Below is a small trained network, with its code and all its weights. Each question gives an input and a class and asks what happens when units are switched off, that is, made to give their printed mean instead of their output.

import numpy as np


def w(rows, s, z=0):
    codes = np.array(rows[::2]) - 128.0
    scale = np.full(codes.shape[1], s)
    scale[-1] = z or s
    return codes * scale


def f(y):
    return np.maximum(y, 0)


def log_softmax(a):
    a = a - a.max(-1, keepdims=True)
    return a - np.log(np.exp(a).sum(-1, keepdims=True))


def net(x, mask):
    res = np.array(x, float).reshape(1, 7) / 4 @ E
    y = f(res @ A[0][:, :-1].T + A[0][:, -1])
    res = res + np.where(mask, y, B[0][:, -1]) @ B[0][:, :-1]
    return log_softmax(res[-1] @ U[:, :-1].T + U[:, -1])


A, B = {}, {}
E = w([
[128,128,127,128,129,127,128,128],'x0',
[128,128,128,129,128,128,129,127],'x1',
[128,128,128,130,127,128,128,128],'x2',
[115,253,141,152,132,146,128,130],'x3',
[88,141,6,132,198,98,143,115],'x4',
[22,105,147,104,121,190,71,124],'x5',
[128,127,128,126,128,129,129,130],'x6',
],0.014)
A[0] = w([
[48,136,129,136,131,152,108,126,20],'n1',
[184,149,241,138,87,143,127,137,58],'n2',
[168,133,227,132,93,132,122,123,198],'n3',
[91,110,78,127,143,117,128,123,15],'n4',
[72,70,173,124,123,152,99,127,141],'n5',
[148,28,91,116,124,120,133,133,130],'n6',
[146,23,104,130,120,99,117,133,196],'n7',
[146,167,101,115,122,119,160,144,101],'n8',
[156,25,96,139,144,98,129,119,57],'n9',
[115,181,79,123,133,132,129,147,93],'n10',
[47,128,134,129,124,146,114,128,50],'n11',
[22,127,137,114,130,168,102,122,95],'n12',
[102,5,203,108,91,151,113,135,164],'n13',
[245,115,127,128,132,95,154,137,45],'n14',
[124,174,139,138,140,137,123,106,170],'n15',
[212,154,111,122,137,86,139,134,187],'n16',
[101,193,154,129,114,135,115,142,8],'n17',
],0.021,0.015)
B[0] = w([
[120,115,85,123,129,94,145,175,166],'n1',
[130,120,69,134,112,75,153,201,230],'n2',
[122,134,180,112,156,173,148,189,250],'n3',
[132,144,186,115,145,168,129,151,159],'n4',
[133,127,138,134,123,138,97,53,201],'n5',
[130,112,114,121,135,117,165,212,205],'n6',
[131,142,186,117,136,169,132,180,227],'n7',
[125,113,114,142,114,115,120,102,161],'n8',
[124,136,77,137,119,81,145,168,190],'n9',
[132,119,112,134,104,109,111,85,179],'n10',
[133,132,107,135,122,101,150,184,169],'n11',
[136,136,163,119,138,150,159,208,210],'n12',
[125,132,119,140,120,132,91,3,254],'n13',
[122,136,187,120,149,180,128,148,200],'n14',
[133,109,105,130,117,110,128,132,181],'n15',
[122,127,74,133,110,87,119,99,218],'n16',
[131,135,179,117,154,170,130,144,156],'n17',
],0.032,0.026)
U = w([
[137,133,194,116,142,172,134,136,44],'0',
[134,111,85,136,114,69,150,149,252],'1',
[134,111,115,154,98,119,71,8,104],'2',
],0.013,0.0036)

Each question gives the input, the list of numbers given to net, and the class t.
The units are the neurons (one row each of A and B). Each row of codes is followed by its name. A weight is (code - 128) times the scale printed after its matrix; where a second scale follows, it is the last column's (A, B and U).
mask holds one flag per neuron, in row order. A switched-off neuron (its flag False) gives its mean, the last column of its row in B, instead of its output. The means were averaged over made-up inputs and are rounded, as every weight is.
A unit's drop is (log p(t) with every unit on - log p(t) with that unit switched off) / (log p(t) with every unit on - log p(t) with every unit switched off).
The circuit of an input: a set's keep is (log p(t) with only the set's units on - log p(t) with every unit switched off) / (log p(t) with every unit on - log p(t) with every unit switched off). Starting from the 12 units with the biggest drops (on a tie, the unit counted first), units are removed one at a time, each time the one whose removal leaves the highest keep (on an exact tie, the one counted first), for as long as the keep stays at least 0.8.
circuit, biggest first: the units of the circuit, biggest drop first
k most important neurons: the k neurons with the biggest drops, biggest first
drop when u is switched off: that unit's drop, to one decimal
input [-6,-5,-2,7,-1,0,-7], class 1: 4 most important neurons -> n13; n7; n14; n15
input [-6,5,-2,-6,-4,5,5], class 2: circuit, biggest first -> n13
input [8,6,-7,-5,6,4,5], class 0: 3 most important neurons -> n7; n2; n4
input [6,-5,-7,-7,7,3,-3], class 0: 2 most important neurons -> n7; n4
input [3,-5,7,3,4,0,4], class 2: circuit, biggest first -> n2; n3
input [-2,7,-8,-8,-1,-4,-3], class 0: 2 most important neurons -> n7; n14
input [-3,-1,-2,6,-4,0,8], class 1: 4 most important neurons -> n2; n7; n14; n12
input [8,-4,-4,8,2,1,4], class 1: 2 most important neurons -> n13; n5
input [-3,-1,-5,0,7,3,-6], class 0: 4 most important neurons -> n2; n4; n16; n9
input [-6,2,-7,2,-7,-1,-7], class 1: 2 most important neurons -> n2; n7
input [3,0,4,7,5,6,5], class 1: 3 most important neurons -> n1; n3; n7
input [-1,-2,5,-1,7,6,7], class 0: 2 most important neurons -> n4; n2
input [8,8,-8,-4,-3,8,0], class 2: 2 most important neurons -> n13; n5
input [8,-6,-2,2,-6,-8,5], class 1: circuit, biggest first -> n16
input [4,7,-5,-5,-6,5,-3], class 2: 2 most important neurons -> n13; n5
input [-2,-2,-1,-7,-5,2,-3], class 2: drop when n7 is switched off -> 0.0
input [6,0,-6,8,5,7,5], class 1: drop when n3 is switched off -> 0.9
input [-8,7,5,-7,0,6,3], class 2: drop when n3 is switched off -> 0.5
